In the rows, zero is written as 128.
Each row of numbers belongs to one of the nodes below and depends on some of the facts about them. Some rows are named. Which node is each other row?

Some nodes and their rows:
q_153: [131 156 106 113  97  93 148 112 127  98 110  88 128  95 152 140 140 115
  97 153 114 151 118 135 143 114 106 102  87 133 126 110 105 141]
q_986: [158 137 135  87 183  91 111 114 104  88 117 135 118 135 132 128 109 153
  92 143 133 119 123  94 151  91 118  96 107 100 112 113 106 128]
q_408: [134 140 123 112 150 105 119 161  83  79 123 125 133  90 143 132 136 140
 107 129 123 143  94 120 136 115 107 108  93 117 119  95 111 141]
q_56: [141 149 114 119 122 108 125  86 105 118 124 134 124 111 143 133 125 116
 105 140 120 128  98 126 129 118 115 103  93 119 120 107 106 140]
q_964: [135 139 121 112 146 105 130 157  75  88 127 131 133  99 148 134 135 144
 105 134 118 135  95 121 139 112 105 108  91 120 119  96 111 138]
q_745: [138 140 120 115 139  96 124 172  78  89 134 111 133 108 146 130 138 140
 113 131 120 134  95 118 139 129 107 106  89 116 121 104 112 145]
q_679: [141 135 127 113 139 101 118 140  87 104 131 157 127 106 144 133 140 118
 110 130 115 131  97 112 137 104  98 101  88 119 118  93 109 144]
q_338: [174 166 100 128 134 103 119 116 137 125  51 181 132  63  91 133 115 142
  75 127 100  89 121 103 153 162  98 139 112 181 156 106 110 143]
q_336: [199 120 110 129 164  68 151  63  95 120 107  16 113 109 206  77  95 174
  78 123 131 210  49 105  91  57  93  16  99 177 143  88 108 171]
q_634: [129 133 131 105 142 114 117 153  55 153 155 205 120 115 154 131 110 133
  78 123 122 131 102 118 140 107 122 100 107 120 119 100 106 146]
q_24: [146 130 124 102 136 109 105 138  84 127 111 101 117 107 140 127 133 155
 114 157 118 136 120  97 139 111 102  99  83 120 118  91 106 143]
q_359: [125 153 115 105 110 126 112 151  71 119 143 134 120 114 139 127 114 131
  71 136 116 139 118 111 124 121 104  91  90 113 126 100 105 145]
q_17: [143 143 114 122 118 113 119 101  97 116 126 143 127 109 141 130 130 130
 109 136 123 124  93 122 122 123 111 101  86 120 120 100 109 139]
q_227: [130 146 114 114 119 107 130  74  97 151 132 121 110 112 145 130 112 156
  97 154 110 112 128 116 125 116 118  96 112 128 119 102 105 136]
q_365: [139 143 112 120 121 109 138 116  93 126 117 150 131  98 153 135 126 135
 101 140 132 145  91 139 141 121 127 116  87 131 122 115 104 138]
q_532: [135 142 123 110 148 105 120 160  83  83 124 132 134  89 142 133 134 141
 103 129 122 145  95 121 137 111 108 107  89 118 120  94 110 139]
q_553: [124 144 113 107  96 124 123 141  96 130 143 152 119 116 140 126 110 135
  68 135 128 134 118 117 114 135 108  90  86 119 121 101 107 138]

There are 3 kinds of fact about the nodes: trudir, dregri, zofum.
trudir: uses; dregri: refers to; zofum: points at
q_458 trudir:q_697, q_768, q_673
q_858 zofum:q_693, q_534, q_794, q_716, q_24, q_132
q_408 zofum:q_254, q_752
q_24 trudir:q_917
q_236 dregri:q_861
q_336 trudir:q_864 dregri:q_634
q_613 dregri:q_273, q_71 zofum:q_878, q_41
q_50 zofum:q_516
q_421 trudir:q_390
q_369 dregri:q_764, q_71
q_646 zofum:q_353, q_132
q_204 trudir:q_752, q_227
q_959 trudir:q_81 dregri:q_71
q_948 dregri:q_764
q_534 trudir:q_82
q_955 dregri:q_436, q_273, q_349
q_353 dregri:q_861, q_948 zofum:q_24
q_887 zofum:q_659
q_745 zofum:q_112, q_659, q_792
q_986 trudir:q_764, q_359 zofum:q_697, q_236
q_338 trudir:q_520 dregri:q_298
q_671 dregri:q_986
q_697 trudir:q_359 dregri:q_952
q_282 trudir:q_967, q_359
q_216 trudir:q_359
q_112 dregri:q_204
q_792 zofum:q_935
q_693 trudir:q_907
q_916 trudir:q_680, q_359
q_864 dregri:q_132
q_629 trudir:q_105, q_761
q_281 trudir:q_158, q_917 dregri:q_298, q_897 zofum:q_935
q_428 zofum:q_680, q_907
q_897 dregri:q_794, q_82, q_813
q_17 dregri:q_959
q_71 trudir:q_359 dregri:q_764 zofum:q_458
q_125 zofum:q_227
q_266 dregri:q_273 zofum:q_365, q_954
q_151 zofum:q_134
q_129 trudir:q_561 dregri:q_577, q_223 zofum:q_38
q_752 trudir:q_359, q_907
q_203 trudir:q_878, q_768
q_520 zofum:q_227, q_968
q_839 trudir:q_930, q_614, q_81 dregri:q_861 zofum:q_954
q_636 trudir:q_359
q_436 dregri:q_668, q_764, q_562
q_782 dregri:q_50 zofum:q_636
q_764 trudir:q_444
q_153 dregri:q_204, q_942
q_7 dregri:q_266, q_668
q_770 dregri:q_668 zofum:q_56, q_390, q_71
q_963 dregri:q_282, q_336, q_764
q_532 zofum:q_346
q_634 zofum:q_444
q_794 trudir:q_761 zofum:q_227
q_768 trudir:q_761, q_444
q_188 trudir:q_654 dregri:q_204
q_540 dregri:q_861 zofum:q_697, q_706, q_986
q_325 trudir:q_359
q_313 trudir:q_764
q_823 dregri:q_151, q_158
q_427 zofum:q_668, q_444
q_38 trudir:q_480, q_359 dregri:q_282 zofum:q_3, q_482
q_807 trudir:q_203, q_930
q_797 dregri:q_916
q_273 trudir:q_561, q_761, q_634, q_81
q_316 trudir:q_878
q_475 dregri:q_71, q_349 zofum:q_254
q_517 trudir:q_82 dregri:q_112, q_952
q_36 trudir:q_654, q_764, q_768
q_975 dregri:q_881, q_764, q_952, q_562
q_936 trudir:q_752, q_553, q_81 dregri:q_204, q_942
q_964 zofum:q_858
q_43 zofum:q_254, q_887
q_298 dregri:q_861, q_668, q_71
q_881 dregri:q_668, q_942 zofum:q_534, q_907
q_346 dregri:q_204
q_482 dregri:q_151, q_535
q_254 dregri:q_577 zofum:q_878, q_480
q_519 zofum:q_346, q_752, q_532, q_823
q_137 dregri:q_600, q_764 zofum:q_444
q_716 trudir:q_534 dregri:q_71 zofum:q_577, q_813
q_525 dregri:q_764
q_668 zofum:q_56, q_697, q_706, q_365, q_390, q_336, q_814
q_347 dregri:q_421, q_916, q_369
q_349 trudir:q_716 dregri:q_952
q_454 trudir:q_520, q_349
q_973 dregri:q_209, q_716, q_764
q_659 trudir:q_693 zofum:q_313
q_917 trudir:q_444, q_359 dregri:q_861, q_535, q_986, q_353 zofum:q_897, q_823
q_943 trudir:q_359 zofum:q_823
q_935 zofum:q_525, q_991
q_105 dregri:q_764, q_943 zofum:q_646
q_286 trudir:q_553
q_968 trudir:q_930, q_761, q_943
q_390 trudir:q_697
q_907 trudir:q_761 dregri:q_454, q_227
q_654 trudir:q_761 zofum:q_975
q_614 trudir:q_761, q_359 dregri:q_204
q_177 trudir:q_697, q_105, q_680
q_577 dregri:q_266, q_236
q_777 trudir:q_614
q_553 dregri:q_17
q_680 trudir:q_761, q_654, q_359 zofum:q_942
q_562 trudir:q_534
q_350 dregri:q_421, q_273 zofum:q_697
q_496 trudir:q_761, q_444
q_882 trudir:q_654, q_634
q_516 dregri:q_273 zofum:q_236
q_732 dregri:q_952
q_386 dregri:q_347
q_471 trudir:q_864 zofum:q_693, q_444
q_814 trudir:q_223 zofum:q_954
q_930 trudir:q_444 dregri:q_679
q_536 dregri:q_887, q_353
q_861 dregri:q_764
q_56 dregri:q_975
q_673 dregri:q_365
q_158 trudir:q_561
q_365 dregri:q_942, q_369 zofum:q_134
q_3 dregri:q_839 zofum:q_151, q_458, q_680, q_917
q_41 zofum:q_480, q_943
q_878 zofum:q_659
q_952 dregri:q_764, q_71 zofum:q_350, q_520
q_670 dregri:q_56, q_764, q_782
q_21 dregri:q_839 zofum:q_577, q_968
q_583 zofum:q_654
q_967 trudir:q_534, q_764
q_232 dregri:q_794, q_353, q_273, q_71
q_813 dregri:q_266
q_227 trudir:q_359 dregri:q_764
q_359 dregri:q_634
q_600 dregri:q_204, q_764
q_561 trudir:q_359
q_991 trudir:q_807, q_761, q_907 zofum:q_659
q_706 trudir:q_761 dregri:q_369 zofum:q_716, q_897
q_942 dregri:q_764

Which node is each row?
No name comes twice in this set of rows, the named rows included.
[145 103 132 109 152  93 133 113  96 140 122 153 113 107 139 125 129 201
 124 150 128  88 117 107 131 123 114 112 101 138 103  89 114 124] : q_794
[117 155 108 107 110 119 131 132  90 126 138 129 121 100 145 130 101 152
  67 141 130 141 122 131 125 135 122  95 100 125 123 112 103 135] : q_105
[141 144 115 123 135 100 136  88 102 122 129 152 122 103 150 135 120 132
 107 134 128 113  91 133 132 112 133 109 106 117 114 107 111 136] : q_952
[146 133 112 117 123 109 135 156 113  76 120 139 131 105 138 123 130 152
  93 132 145 115  89 126 119 130 113 111  68 112 116 105 115 123] : q_516
[134 155 106 121 116 107 142 109  94 115 116 109 133  98 151 136 124 146
  98 150 125 151 101 140 140 126 122 114  92 135 125 119 103 135] : q_137
[137 128 129 112 124  97 129 132 111  96 147 203 134 120 134 134 131 114
  92 116 126 125  96 121 126 132  94  93  88 135 117  97 113 135] : q_223
[138 144 116 104 142 121 103 139  66 127 109  92 119  94 141 129 116 173
 100 158 126 149 119 110 135 117 123 109  94 117 121 101 102 141] : q_38
[135 151 120 109 149 104 124 117  88  81 121 131 142 101 129 135 123 157
  99 139 129 156  98 127 132 141 110 104  98 142 122 111 104 129] : q_3
[152 117 126 109 133 111  97 121  91 162 118 143 112 114 144 125 128 142
 124 146 130 112 110 101 131 111 118 106  87 109 112  87 109 146] : q_916
[144 158 116 108 149 103 131 102 106  61 124 119 135 122 133 131 113 149
  84 140 132 135 103 123 131 120 114 100  96 117 122 122 106 123] : q_540
[142 143 104 123  93 116 128 115 118  98 117 120 130 107 135 128 132 140
 101 146 131 130 103 129 113 145 107 107  69 126 122 108 110 131] : q_955
[178 123 110 125 133  62 174 125 102  92 130  55 123 109 204  77  97 159
  31 101 134 217  53 115  83  75  72   8  86 190 146  85 112 166] : q_864
[143 123 119 100 133 107 116 158 100 102 102  95 128 105 131 126 130 190
 108 162 140 142 123 108 131 144 106 110  74 133 116 105 107 126] : q_129
[140 133 135  94 147 101 106 131  87 112 137 148 123 128 134 132 123 139
  97 140 117 140 123  96 139 117  97  89 102 129 118  96 105 142] : q_158

The same nodes again, as new rows of numbers:
Known rows:
q_668: [134 131 120 140 151 125 127 138 133 107 129 115 125 113 137 138 103 123
 114 147 129 137 134 112 132 123 132 126 125 112  94 138 118 136]
q_458: [113 119 142 126 116 136 122 126 121 124 136 174 124 104 106 109 145 122
 127 129 127 138 130 122 128 110 105 129 124 131 113 131 122 117]
q_82: [131 134 139 136 138  88 119 133 119  97 130 121 118 118 125 126  96 145
 127 129 128 139 117 116 149 127 115 120 131 109 105 144 158 128]
q_680: [140 108 139 131 113 199 122 141 140 139 125 179 134 101 101 122 168  89
 146 135 129 146 121 125 112 100 112 115 134 157 169 121  94 133]
q_600: [147 130 148 128 124 142 120 126 125 116 131 107 129 125 125 141 115 129
 126 131 128 138 132 117 150 129 134 137 123 108 111 141 135 111]
q_386: [161 129 139 126 119 128 114 135 119 114 131 151 125 125 121 126 108 134
 117 137 121 141 133 125 141 134 136 133 128 115 118 143 132 110]
q_369: [150 136 141 133 127 138 121 134 120 113 128 128 126 123 130 133 104 134
 119 138 123 139 127 118 143 126 136 130 130 108 110 141 137 116]
q_693: [126 112 140 134 113 128 120 137 128 127 129 145 118 127 114 115 148 132
 145 128 137 142 125 128 137 114 110 118 130 131 132 132 158 125]
q_254: [121 122 132 121 137 103 119 124 127 116 127 148 121 129 118 128  96 136
 116 110 133 140 129 129 138 140 114 132 120 108 121 136 168 136]
q_907: [161  96 168 145 119 208 119 131 146 162 100 125 126  99 102 127 185 110
 156 121 124 140 128 123 130  82  93 147 153 116 159 123 179 130]
q_936: [165 126 162 125 124 130 118 127 114 121 131 115 128 109 119 124 136 124
 130 130 127 142 123 124 155 125 127 136 120 112 119 133 138 106]
q_390: [118 121 135 125 118 116 121 129 122 125 138 150 124 107 114 102 135 121
 127 136 135 141 121 118 129 111 116 127 119 128 112 133 129 122]
q_777: [125 123 137 139 120 113 118 132 132 119 129 150 126 121 111 121 150 131
 130 125 132 143 128 126 132 117 116 117 125 131 122 134 116 120]
q_519: [123 121 112 126 130 123 115 127 141 104 136 158 126 141 107 134 128 128
 121 122 136 142 148 117 132 137 115 124 120 127 112 144  82 123]
q_421: [154 134 150 139 134 111 122 144 110 110 132 170 117 105 127 119 125 145
 120 140 122 142 118 123 140 119 121 121 132 118 112 132 120 120]
q_408: [117 123 115 131 130 118 116 126 144 110 134 161 125 150 112 133 125 133
 117 118 139 142 144 119 132 135 114 121 118 124 115 142  90 124]
q_3: [131 118 124 118 141 132 119 126 137 109 130 112 128 120 110 128 101 107
 133 120 126 138 141 115 142 139 116 133 122 118 111 142 123 123]

Rows to name:
No name comes twice in this set of rows, the named rows included.
[149 125 144 106 131 201 135 139 109 114 149 181 146  92 119 137 118  85
 135 135 130 143 114 130 119 130 150 107 107 155 159 115  70 134] : q_943
[108 128 126 137 121 110 117 122 135 120 132 176 126 150 117 125 119 144
 109 115 145 142 133 124 129 130 111 126 116 120 114 138 118 127] : q_878
[ 99 100 165 147 120 101 124 127 113 147 130 152 128  70  99 116 238 147
  95 104 114 136 162 159 123 113  99 130 133 127 101  89  89 105] : q_930
[139 129 150 126 130 125 121 120 123 126 125 122 131 136 129 135 104 135
 114 118 136 138 124 125 146 132 131 138 120 100 116 135 171 121] : q_525
[132 120 144 144 157 107 126 132 126 119 122 106 128  92 122 116 136 119
 128 123 129 139 128 122 138 122 109 124 127 117 107 119 123 127] : q_839
[142 134 146 127 124 167 124 131 122 111 138 136 126 126 126 139 102 133
 126 138 124 134 132 111 143 117 121 132 129 115 108 143 128 113] : q_942
[125 133 135 145 149 120 125 131 134 104 126 114 128 130 131 134  93 131
 128 121 130 135 124 115 145 131 119 117 133 115 107 137 135 125] : q_861
[120 127 119 142 118 108 114 128 141 106 130 120 127 142 114 133 128 129
 124 127 133 140 137 118 137 130 122 118 125 127 114 144 104 115] : q_583
[131 125 158 124 122  72 119 134  98 104 146 143 107 112 111  98 133 149
 148 120 138 141 111 122 162 113  99 113 123 125 108 137 164 115] : q_534
[132 133 151 128 125 147 133 133 112 109 144 117 142  95 125 146 129 108
 134 125 133 141 112 125 135 119 141 108 114 137 138 119  94 127] : q_282
[139 134 147 131 126 140 121 123 124 126 130 146 130 142 131 132 105 137
 115 127 137 138 129 122 142 129 130 133 120 105 113 137 142 117] : q_112
[135 124 137 124 135 114 117 126 132 116 123 102 127 127 118 126 101 119
 131 116 127 139 133 121 147 143 124 130 125 115 117 139 147 117] : q_536
[118 124 134 126 135 108 124 129 129 122 122 107 124 121 125 118  93 126
 121 129 130 134 123 123 137 129 126 130 127 110 111 135 186 132] : q_236
[146 119 127 122 137 120 120 130 131 111 129  99 124 112 119 134 111 120
 119 136 126 141 139 118 142 137 136 139 122 107 107 140 141 128] : q_770

Now the same nodes, written a new way:
Some nodes and their rows:
q_7: [186 147 110 130 147 149 143 115 111 109 129 113 123 123 118 127 144 127
 139 149 153 121 119 163 139 128 104 142 143 120 128  95 122 114 141 161]
q_281: [104 164 181 141 112 164 117 109 132 138 130 142 134 135 153 145 134 114
 148  72 151 157 111  96 124 118 156 130 106 133 108 149 159 148 101 164]
q_203: [106 139 161 117 120 126 136 137 140 152 135 135 138 132 121 125 126 124
 132  96 116 145 153 101 142 116 154 133 127 123 122 150 131 158 120 113]
q_764: [122  63 121 130 138 147 146 131 153 148 108 129 102 164 123 125  75 138
 143 102  98  93  80  72 110  75 117  84 151 133 131  67 101 134 154 124]
q_81: [ 87 125 111 111 133  95 159 133 173 164 167 148 126 133 103 143  98 116
 139 123 102 160 105 147 120 108 145 103 181 109  97 144  86 210 119 148]
q_353: [150 116  95 139 138 126 134 125 119 113 132 113 133 111 135 148 128 119
 125 163 142  94 122 150 124 129 133 140 131 115 142  91 134  94 129 126]
q_935: [124 145  88 136 139 107 115 152 116 131 136 136 144 123 147 113 144 108
 143 136 119 155 126 167 101 145 111 127 124 125 124 137 131 123  86 141]
q_583: [129 133  88 124 135 117 130 140 113 129 135 127 147 108 144 122 138  99
 143 145 119 166 124 171 113 134 110 123 125 136 128 138 129 130  94 130]
q_286: [100 128 155 121 117 129 114 134 122 140 138 137 146 119 146 125 136  97
 158  98 127 169 141 131 137 124 141 145 122 133 103 150 141 141 103 125]
q_813: [164 141 117 130 139 130 156 113 105 101 126 112 126 141 153 134 127 125
 137 153 143 102 128 160 130 132 103 165 145 117 119  94 119  96 149 169]
q_693: [115 125 173 106 128 106 133 121 140 119 157 125 111 132 132 136 115 129
 133 127 120 113 157  98 152 126 154 148 152 114 116 127 117 137 138 132]
q_636: [117 134 191 110 130 130 121 122 121 138 130 128 109 145 125 110 121 133
 151  85 111 138 140  63 165 112 149 127 121 128 134 130 137 147 142 113]
q_56: [103 119  61 152 104 121 109 130 122 107 122 133 138 124 137 141 132  98
 127 146 135 125 101 181 109 137 106 137 125 126  94 145 124 126 112 128]
q_254: [159 161  95 142 157 132 134 135 114 132 136 124 119 144 127 124 136 135
 120 136 152 117 109 159 124 150 114 137 143 114 140 115 132  90 128 157]
q_861: [144  99  75 143 138 139 123 151 123 133 121 118 136 120 125 127 117 108
 129 147 140 102 118 144 133 114 108 130 132 130 139  89 129  86 131 116]
q_216: [135 133 196  97 135 145 118 114 129 130 130 120  97 147 132 114 123 132
 155  82 115 141 142  54 159 109 134 133 129 136 130 114 121 148 149 119]
q_680: [106 125 193 109 113 120 125 117 151 134 144 128  93 151 118 116 107 140
 137  86 113 129 145  79 157 117 149 132 136 123 111 149 118 142 143 129]

Rows to name:
No name comes twice in this set of rows, the named rows included.
[111 120  81 126 142  78 157  96  97 113  99 144 141 128 156 114 104 141
 141 166  75 142  70 165  68 139 105  87 106 132 136 125 119 162 104 140] : q_520
[130 135 105 155 124 134 107  93  81 108  68 141 137 117 120 120 130 141
 125 110 112 125  94 106 102 142 134  85  57 152 157 125 164 140 131  93] : q_517
[134 113 104 145 134 125 130  79  89  89  72 125 113 139 149 111  94 162
 134 138 101  91  67  99  92 136 116  84  79 140 158  95 148 122 151 125] : q_716

Now the same nodes, written a new way:
Some rows with their names:
q_516: [144 116 143 140  89 104 112 134 134  98 128 136 117 151 103 122 107 124
 111 169 109 110 143 124 126 132 130 144 147 137 147 147]
q_204: [128 143 177 108 148  90 131 116 142 123 102 102 122 108 167 124 147 162
 137 124 147 107 114 126 135 124 135  91 115 132  94  99]
q_254: [127 127 144 156 128 137 121 166 126  75 127 134 116 149 133 127  95 109
 130 151 117  94 146 137 127 130 139 122 169 121 121 155]
q_21: [124 131 136 127 101 128 119 126 130 108 129 135 121 142 101 143 120 123
 144 143 120 131 134 147 132 144 131 129 151 119 129 140]
q_427: [128 115 124 121 152 124 136 134 132 146 138 128 123 133 105 131 113 128
 128 152 110 131 142 151 133 119 131 162 136 140 129 127]
q_519: [122 119 121 133 168 143 137 143 127 127 134 125 118 133 122 137 106 119
 127 152 111 108 143 156 133 119 140 150 147 129 131 134]
q_7: [129 126 120 132  68 158 119 115 121 106 122 132 150 139 132 130 122 116
 120 151 131 111 130 109 121 130 131 134 125 127 134 139]
q_768: [139 142  86 136 188 135 141 125 132 136 138 122 121 124 127 115 135 134
 113  75 133 151 116 116 122 133 116 126  98 130 150 120]
q_227: [121 164 108 114  89  60 115  77 130 129 111 120 121 126 150 124 164 145
 138 109 157 126  85 145 122 125 120 109 142 120 146 128]
q_273: [142 110 175 126 152 103 131  95 150 132 104 120  87 133 153 127 122 152
 106 129 154  87 129  90 114 135 118  92 110 123  82  93]
q_878: [143 143  98 147 177 104 152 174 133 133 147 148 138 129 122 119  67 115
 134  56 120 178 152 134 131 129 143 130 149 148 121 162]
q_646: [126 113 115 123 160 124 137 123 132 133 137 125 117 136 113 138 109 123
 129 147 116 123 134 162 130 124 138 160 144 133 126 126]
q_350: [148 116 142 142  74  98 107 125 133 110 125 137 115 144  93 113 110 126
 104 180 103 117 142 124 128 132 119 149 141 145 165 150]
q_668: [143  96 194 106 113  83 114 128 148 145 130 138 114 140 123 132 106 149
 120 157 110 104 148 126 144 138 133 132 130 133 127 125]
q_177: [124 133 122 137 164 119 149 112 128 133 115 106 103 107 132 124 146 139
 123 132 141 121 121 124 116 112 113 118 113 143 110 103]
q_223: [129 111 137 109 106 155 123 123 132 130 128 143 150 139 148 128  98 122
 109 129 134 113 124 110 131 126 138 147 123 119 134 147]
q_129: [121 136 126 143 112  72 129 120 131  97 132 119 104 148 126 123 153 138
 136 159 124  91 133 132 116 117 104 114 160 141 112 131]

Name these rows:
No name comes twice in this set of rows, the named rows included.
[127 132 181 120 138  29 122 120 146 138 125 120 100 141 161 123 163 160
 142 132 131  79 134 135 130 123 118  90 155 125 109 111] : q_71
[128 117 124 128 148 118 144 141 126 139 137 134 130 127 112 131  83 120
 132 130 119 148 147 146 128 115 141 153 148 148  98 138] : q_745
[134 160  80 139 119 132 129 116 135 104 129 132 137 131 125 135 159 124
 128  68 135 151 128 104 131 149 116  98 115 120 164 137] : q_907
[130 118 133 124 133 119 128 128 132 135 130 132 125 130 116 137 119 128
 136 144 116 122 142 147 136 132 141 138 146 127 125 134] : q_782
[114 141 114 129 157 120 136 139 122 132 131 119 138 118 177 112 139 128
 118 108 132  91 110 131 129  93 123 139 133 138 162 151] : q_480
[109  98 195 102 164 148 140 149 144 134 154 142 124 145 100 151 114 139
 145 130 117 126 139 140 139 131 110 145 135 125  93 131] : q_151
[128 163 118 137 101 134 132 111 127  87 101 105 130 108 114 132 167 135
 143 142 139 126 128 117 127 142 125  90 114 133 109 110] : q_936
[114 108 190 108 128 169 129 142 136 123 128 141 130 124 122 136 101 126
 128 118 141 143 106 122 137 129 117 140 122 112 122 143] : q_535
[129 131 130 142  99  66 127 112 131 101 134 120 102 145 111 120 156 141
 144 157 126 123 137 127 112 128 109 105 151 143  98 117] : q_281
[129 144  74 121 164 127 142 112 133 132 140 136 149 127 144 121 126 125
 109  70 130 119 122 121 135 117 116 149 112 134 178 152] : q_81
[122 144 100 132 168 107 147 116 132 126 128 113 116 116 152 114 151 133
 115 104 137 108 113 125 124 107 110 125 117 138 149 131] : q_752
[139 126 226 136 152  43 112 150 143 133 123 119  63 112  96  94 132 162
 118 139 118 164 112 135 133 123  86 107 140 144 149 126] : q_986

